In the rows, zero is written as 128.
[104 112 129 115 138 144 130 155 158 150 154 102  76 121 144 112 143 120
 163  83 155 108 133 162 135 112  82 149 139  83 147 103  83 162 160 129
 150 137 147 141 120 133]
11
[107  59 133 115 173 180 103 100 157 121 116 139 137 175 104 188 144  71
 167 144 153 134 140 137 120 111 118 136 124 165 124 150 136 112 128 143
 125 110  67 151 125 165]
3
[164 154 133 152 171 151 104 138 127 156 128 138 128 153 166  67  87  98
  81 106 124  63 135 102 127 124  47 103 127 119 164  69  72 144 127 124
 146 126 174 155 141 165]
7
[ 99 164 131 172 149  65 161 155 117 157  94 169 140 122  88 173 123 203
  71  77 123 159 130 119 117 193 170 125  85 154 112 121 175 138 134 149
 145 124 144 116 119  69]
10
[132 136 143 121 172 132 115  75 123 128 129 113 131 119 145 116 117  78
 123 141 149 138 138 108 113 129  44 142 123 131 110  92 133 135 123 148
 130 184 123 132 135 134]
11
[156 114 141 148 127 174 194 120 141 152 110 101 109 133 147 108 116 140
 156 107 128 123 125 125 102 122 122 131  94 135 127 118 116 121 127 116
 123 118 114 122 126 138]
8
[121 120 126 113 140 125 131 127 162 155 112 179 134 152 121 160 122 107
 100  79 145 196 157 133 117 111 136 126  81 109 110 124 186 128 142 123
 123  92  63 113 106 121]
9
[127  83 133 133 151 130 106 143 158 110 126  98 151 133 109 120 122 145
 212  93 147 143 107 164 150 126 140 109 140 102 126  99 103 115 124 174
 161 179 122 141 124 116]
7
[122 132 111  75  90 179 124  82 128 147  86 123 130  80 104  99 106 126
 174 157 118 111 130 105 101 101 122 171 160 133  99 140 117 101  87 150
 101 136 153 137 141 133]
4
[145 148  94 175 210  95  71 134 105  91 126 193 151 163 126 102 113 107
  48  97 130 211 127  94 133 146  87 125 109 137  90  93 123 150 101 134
 132 117 143 149 112 140]
10
[ 86 128 127  93 116 129 194 129 170 182 126 146  97 125 101 128 155 146
 112  91 135 117 157 144  48 120 121 138  85  94 123 118 141 117 146 118
 124  80  96 132 120 152]
1
[103 131  88 134 120 119 106 160 112 159  84 132  78  87 104 124 149 134
 102 158 122 102 139 136 130 145 129 138 114 103 109 186  81 112 127 105
 134 144 180  94  72 123]
5
[146 126 123 136 147 104 142  81 102 162 113 105 162 125 153 128  91 109
 112 116 121 200 168 113 140 159  63 123 121 147  96  93 147 117  86 133
 123 171 130 124 135 130]
6
[130 121 148 143 125 132 138  69 178 159 129 177 112 140 119 135 113 121
 140 102 167 148 134  90 110 136 114 138  58 137  99 155 146 130 121  93
 130  90  79 137 104 124]
7
[109 144 162 199 114 106 252 122 121 165 128  58 114 157 114 126 156 156
 141  73 157  91  97 111 155 184 141 145 104  91 104  96 120  95 126 150
 145 121 175 123 149  92]
10
[132 138 147 119 106 183 176 117 173 140 113 114  87 129 133 110 131 119
 153 134 141 109 120 122 114 107 130 153 126  88 122 133 155 122 114  84
 124  97 103  99 119 152]
6
[100 108 115 177 145  91  98 156 136 141 133 157  82 145  87 123 132 171
 134 142 125 137  95 156 122 148 196 142 130 171 128 158  90 110 115 129
 144 141 156 134 125  80]
1
[129 155 132 122  87 123 147 170 100 181 124  89 161 215 136 154 137 103
 108 114 119 159 144 131 157 111 147 109 212  89  73 156 133 130 133  69
 129 128 129 154 142  94]
2
[140 155  76 107 160 139 131 181 126 113 132 158 137 116 128  92  80 189
 137 118 121 105 127 142 126 144 145 126  91  83 172  89 134 117 143 141
 176 125 204 133 112 149]
5
[ 82 128 141 140  83  84 191  95 124 162 122 138 138 145 111 163 122  75
 106  70 166 185 152 140 122 132 186 134 106  97 101 135 164 100 152 136
 154 118 118  86 140  83]
9
[166 121 138 119 163 123  90 120  83 142 138 134 154 142 179 108 123  84
  74 128 109 167 178  91 149 147 120 139 113 166 114  90 125 154 100 112
 158 148  97 171 147 129]
6
[ 93 114 135 143 137  68 109 157 107 178 124 152  88 134 120 167 131 146
  81  62 148 153 154 143 161 152 132 144 137 144 101 155 129 148 144 121
 115 136 119 141 116  79]
10
[118 106 122 134  73  88 128 108  91 112 127 134 101 120 121 138 154  76
 140 136 150 152 130 112 161 126 133 133 170 149 107 150 108 104 120 137
 133 144 141 144 132 132]
9
[ 95 120 125  93  60 101 151 141 109 139 137 134 127 155 120 153 133 109
 137 150 129  88 134 127 106 156  97 109 173 113 126 123 141 105 151 151
 167 153 160 180 143 124]
2
[131 177 141 161 145 152 112 132 125 150 118 121 125 144 153  99 103 130
  78 145  99 101 154  73  94 154 100 116  94  82 128 106 159  98 138 119
  90  96 161 113 134 118]
10
[142 139 110 124  98 161 131 117 133 115 121 161 131  71 139 134 126  98
 117 136 136 121 130  94  72 106  81 115 117 128 146 120 139 137 106 124
 124  81 107 139 130 171]
8
[124 101 113 146 108 145 155 140 149 146 117 153 133 155 105 138 127 150
 148  92 167 143  98 130 128 127 148 140  84 152  86 149 154 141 112 132
 122 132 108 116 102 138]
4
[123 148 154  95 124 113 188 160 140 169  92  95  94 107 128  72 117 104
 106 106 130  94 138 109 124 149  65 126 171  21  97  79 146  73 160 127
 146 148 149 128 135 110]
7
[ 99 156  94 146  47 131 176 157 141 122 156 149 132 195 141 150 124 134
 137 127 150 108 134 172  67  99 148  71 131  48 171 118 119 159 139 114
 163  57 195  91 121 151]
0
[133 121 119 124 152 159 166 104 186 119 125 156 116 115 145 131 130 122
 114 113 179 189 159 114 119 123  83 119 128  95  95 104 162 120 135 128
 103  97  53 139 133 182]
10
[129 129 135 110 121 170 122  79 140 181 118 139 146 104 134 142 147 114
 111  84 138 138 175 116 100 101 129 159  70 128 139 129 116 152 101 120
 129  64  80 148 120 135]
6
[113 103 124 177 134 112 100 162 129 114 149 172 117 172 138 132 109  82
  84 148 152 142 139 119  78 127 153 143  94 155 146  72 161 140 145 159
 179 112 156 136 135 110]
0
[ 74 136  90 117 122  88 107 173  69 134 112 145  95 124 101 161 121 132
 107 143  94 107 147 167 113 134 157 120 117 117 109 156 133 135 149 112
 132 159 155 129 127  99]
1
[ 87  86 112 131 145 141 164 131 169 129 119 168 118 157 118 137 158 132
  90 157 196 121 163 131  69 180 133 141  76 129 123 144 152  97 132 163
 150 117  78 106 120 125]
0
[111 129 159 133  66 111 145 146  75 169  95 117 117  81 123 155 165 140
 117  48 114 104 163 130  91 123 114 105 112 134 121 150 107 156 116 119
 116 106 137 105 112 124]
8
[154 140 122 141 158 114 116 126  96 130 133 101 119 119 151  76 107 142
 119 102 113 152 154 113 161 111  95 118 144 107 127  72  63 137 122 136
 134 143 158 162 137 166]
2
[142  84 116 123 148 181 131  50 144  90 111  97 179 105 117 141 132  31
 129 173 155 169  98 134 118 110  59 136 123  94  66 143 143  96 127 162
 111 166  67 117 115 160]
3
[ 93 140 122 152 118  89 137 166  75 118 125 121 108 142 135 147 146 118
  93 116 131 115 130 128 152 159 134 140 142 109 111 135 141 140 146 110
 124 113 173 134 126  91]
10
[113 136 103 103 172 202  54 120 136 150  92 123 100 130 106 107  99 112
 121 162 104  75 159 126 123 121 102 134 121  77 137 186  69  95 118 118
  88 128 133 120 146 161]
4
[164 154 147 168 143 156 144  97 100 171  81 113  84 177 143 111 120 160
 149 156 101 101 138  77 137 111 144 154 132 194 134 150  75 128 123  74
 105 110 183 172 114 152]
2
[145  78 146 160  53 172 165  91 132 154 106 144 120 177 129 171 130 135
 133 140 136 160 165 127  67 148 141 102  82 182  78 148 187  91 109 144
 146 123 101  95  90 116]
0
[161  63 138 146  87 175 117 114 160 178 154 150 123 162 165 102 108 133
 124  91 128 132 122 151 148 148 117 118 135 178 107 155  89 125 117 133
 128 119 104 123 127 105]
3
[180 135 125 165  99 150 130 104  66 148 173 117 130 105 184 109  92 106
  71 102 125 134 139 108 137 103 109 126 113 161 151 104  96 153  97 101
 142  94 149 137 115 130]
8
[138 139 143 150 157 132 139  67 115 150  93  93 161 124 119 129 133 111
 106 113 119 164 148 122 121 132  63 131 112 128 106 101 123 109  75 161
 115 152 129 108 126 134]
6
[137 113 152 148 180 167 101 120 118 167 122 102 123 185 127 134 121  91
  99  72 130 106 153 113 141 110  90 139 105 132 125 116 112 113 128 130
 118 126  97 158 136 160]
2
[110 146 113  60 101 121 185  84 131 160 103 140 135 188  94 139 121  64
 156 107 142 144 165 113  78  73 139 119 134  57  90 125 131  96 155 107
 160 115 111 166 114 155]
7
[188 122  63 152 133 160  83 147 156 147 179 156 126 108 178 110 110 121
 105 149 116 156 115  75 153 160  94 106 110 163 147 109 104 139 100 122
 167 139  95 175 135 153]
11
[ 84 126 128  99 120 172 197 125 170 162 114 146 124 137 106 147 136 168
 153 108 138  95 143 168  48 120 183 128  71 104 130 119 160 115 144 143
 153 118  98 110 123 129]
1
[106 134  64  93 164 122  92 138 105  72 127 114 137  75 115 117 109  83
 149 154 153 153 136 121 180 120  88 144 155  74 111 132 119 130 102 119
 106 142 116 123 138 168]
9
[148 133 171 120  93 111 163 126 136  98 115 145 117 177 163 115 145  94
 111 150 119 191 146 145  95  85 128 122 189 160 123  92 190 151 144  85
 113 102 119 120 139 148]
6
[160 108 123  99 184 147 106 128 116 148 116 128 142 130 167  97 114 125
 136 120 138 161 184 121 145 136  89 131 123 143 112  89 100 142  96 106
 145 126 143 147 117 163]
5
[153 128 137 139 162 124 120 130  87 157 139  87  96 101 149 109 119  85
  97 110 137  87 123 112 150 106  52 144 147 108 158 105  65 131 120 126
 120 143 143 166 140 151]
8
[138 144  93 107 144 188  86  90 144 111  96 154 122 103 157  85  97  61
 159 199 109 160 144  56  46  84  95 153  93  83 110 123 138 109 113 109
  98 105 135 135 108 148]
8
[138  93 126 123 176 120  93 170 128 107 162 185 132 170 157 108 107 139
  92 115 139 135 133 115 120 163 149 143 116 193 149  68 160 146 135 148
 168 124 117 172 127 118]
10
[141 164 119 131 135 150  81 165 131 141 137 105  85 138  96  78  99 175
 113 126  98  84 100 135 143 111 116 138 189  70 167 167  72  92 134  94
 116 106 193 132  98 137]
2
[124 112 107 121 202 183 105 126 177 152 107 112 155 161 110 135 111 141
 167 135 104 103 114 116 124 132  87 133 120 127 148 128 115  99 102 167
  95 149 115 126 138 164]
3
[110 108 142 137 173 175 152 128 192 154 127 132 140 199 108 160 125 116
 135  91 145 154 149 149 101  98 103 115 102  93 131 117 154 117 157 132
 111  81  95 114 115 168]
3
[116 143 128 139 126 148 131 134 158 137 156 152 135 158 136 125  87 144
 132 141 153 117 166 122 130 156 143  93 135 116 137 125 120 116 149 124
 173 144 131 147 157 123]
7
[150 142  85 158 131 172 127 125 196 137 123 192 133 149 153 114 114 132
  84 167 129 191 141 100  96 145 116 110  69 113 111 133 168 123 108 107
 129  93  80 111 103 142]
6
[144  93 141 163 121 167 137 117 148 126 157 104 106 146 151 114 134 125
 150 147 176  99 132 121 126 143 120 135  99 126 131 132 101 130 110 129
 141 126 107 124 139 153]
0
[121 107  86 109 142 118 132 143  98 137 146  83 130  90 100 119  81 155
 128 111 153 142 185 149 126 136 109 139 142 132 131 117  93 126 125 147
 137 163 136 134 144 172]
0
[154 164 113 192 128 209 168 125 168 131 156  64 163 161 151 129 122 200
 164 160 148 131 116 134 168 142 128 110 161 102 130 151  98 124 111 111
  93 116 146 133 146 137]
10
[117 123 164 124  89  97 208  71 112 111 114 124 140  73 153 140 152 106
 112 124 137 189 144 131  81 149  57 139 151 145 107  96 155 136 115 153
 138 142 144 117 132 113]
8
[141 105 111 111 166 109 107 116 133 148 102 105 101  74 137 100  87 135
 159 123 100 184 134 128 147 183  54 124 119 103  81  98 131 102 108 146
 139 198 127 109 117  87]
11
[ 98 121 119 162 114 142 156 140 109 176 104 119  84 104 104 164 129 121
 112  97 134 120 146 114 111 116 126 156 101 155 115 154 129 121 114 121
 117 118 125 109 104 114]
8
[148 162 138 153 137 138 130 136 124 154 172 159 145 151 181 116  86 164
  88 125 146 140 157  83 116 140 128 134 100 159 128  80 160 176 138 109
 137 113 155 158 112 123]
10
[134  95 125 135 162 135 123 100  99 120 115 102 131  91 137 120  91  90
 123 149 129 177 149 142 120 158 115 134 116 129  93 127 101 112 126 145
 163 201 118 120 126  97]
8
[134 100 165 175  81 157  58  97 134 117 142 173 119 130 102 166 169 154
  92 139 140 162 103 120 129 129 162 148 117 205 114 210 156 119  87 127
 110  99 105 108  78  95]
4
[109 113 117 112 118 132 123  78 133 119  98 137 121 150 120 157 154  62
 142 168 126 211 142 132 111 114  97 138 150 142  38 133 150 132 104 133
 140 173  90 118 112  86]
11
[128  88 183 153  89 127 185 107 114 136 110  76 123 103 107 150 161 103
 121 123 137 138 108 131 136 170 109 138 128 150  80 121 148 110 117 152
 159 175 130 111 124 127]
4
[ 74 156 160 142  86  93 168 164  94 169 145 116 110  99 102 186 148 181
  81  67 141  99 181 132 115 157 146 119 130 124 146 123 145 147 163 134
 149 107 164 129 117 121]
10
[122 128 120 137 103 176 196 115 175 133 134 122 147 143 130 159 144  75
 130 124 169 182 155 127  96 113 117 118  72  43  88 105 189  99 155 117
 163  88 111 118 108 165]
5
[126 135  98 113 105 120 112 126 111 157  93 128 103  80  96 138 122 150
 106 120 102 102 118 124 130 123 100 133 117 125 111 173 110 129 113 112
 100 128 108 125  98 140]
2
[111 123 106 136 103 122 126 134 117 178 118 132  99 139 123 150 119 171
 117  86 116 107 140 167 148 167 118 127 107 130 145 210  99 130 115  97
 116 136 144  97  96 116]
6
[119 133 123 157 132 152 143 149 166 112 138 163 161 230 115 161 159 151
 106 153 136 123 127 136  51 135 161 103  65  93 169 106 173 109 130 163
 166  66 130 121 108 118]
0
[138 119 117 164 170 157  68 119 145 149 129 134  82 171 101 138 102 130
 109 172 115 124 128 129 144  95 116 163 125 181 143 167  95 127 132  95
 116 125 140 154  71 116]
7
[102 124 134 121 124 153 157 102 164 162 113 148 106 150 110 153 116 140
 116  80 127 121 150 153  89 137 131 153  75 130 157 167 162 116 137 109
 119 101 104  93 112 142]
6
[105 127 122 110 132 125 160 127 125 131  84 134 113  77 141 113 145 125
 136 160 139  76 137  99 109 139  72 135 139 128 140 119 122 127 140 141
  86 105 155 128 138 163]
3
[ 94 120  95 170 160 164 124 143 165 124  95 169 132 193 116 135 132 129
 151 182 181 158 139 108  92 122 183 126 121 130  87 117 143 101 135 162
 135 131 137 138 104 102]
10
[144 170 120 101 130  91 182 117 137 161 134  94 164 125 143  98 117 134
  99 129 116 227 153 120 152 161 121 135 163  45  81 115 138 114 112  98
 147 153 118 129 146  94]
6
[147 133 152 130 183 140 129 142 171 180 144 135  88 167 161 127 134 151
 145 148 121 142 163  68 114 135  68 149 101 180 150  64 153 157 124  96
 126  90 121 179 115 142]
11
[150 122 117 191 128 108  89 162  93  89 137 167  81  87 138 105  85 137
 114 128 139 162 113  99 155 170 135 125 118 139  99 116 128 142 152 114
 165 139 189 156 100 122]
10
[ 86 171 109 115 134 186  94  87 198 173 118 182 151 112  83 185  95 100
 122 147 161  98 168  65  52 109  88 127  62  93 138 163 182 107 131 121
 114  85  83 144 116 160]
7
[101 142 137 116  86  98 140 128 138 167 108 168 125 129 142 174 155 124
 102  99 132 143 141 143 127 125 141 122 116 107 146 155 153 154 126 100
 114  58 118 101 113  85]
9
[100  77 107 126 138 109 114 104 125 133 122 113 128 113 138 158 115  44
 161 183 137 157 121 111 146 137  77 139 133 134  76 117 134 139 108 135
 126 168 118 127 124 126]
3
[123  77 133 158 204 115  93 107 124 117  68 157  90 145 115 112 148 128
 133 144 113 105 112 114 125 139  84 130  89 180 138 113 100 100 104 175
  89 120 136 109  98 144]
3
[ 85 102 117 113 118 150 136 144 176 170 114 146 101  99 127 170 151 117
 118 123 136 134 162 152 110 170 103 151  67  69 121 156 152 112 153 124
 154  98 130 122 101 103]
5
[129 146 165 105 178 123 167 100 106 153  85 120 123 241 130  95  99 126
 137 116  87  94 138 148 100 107  71 137 145 115 144 105 121 108 162 118
  79  96 210 127 129 126]
3
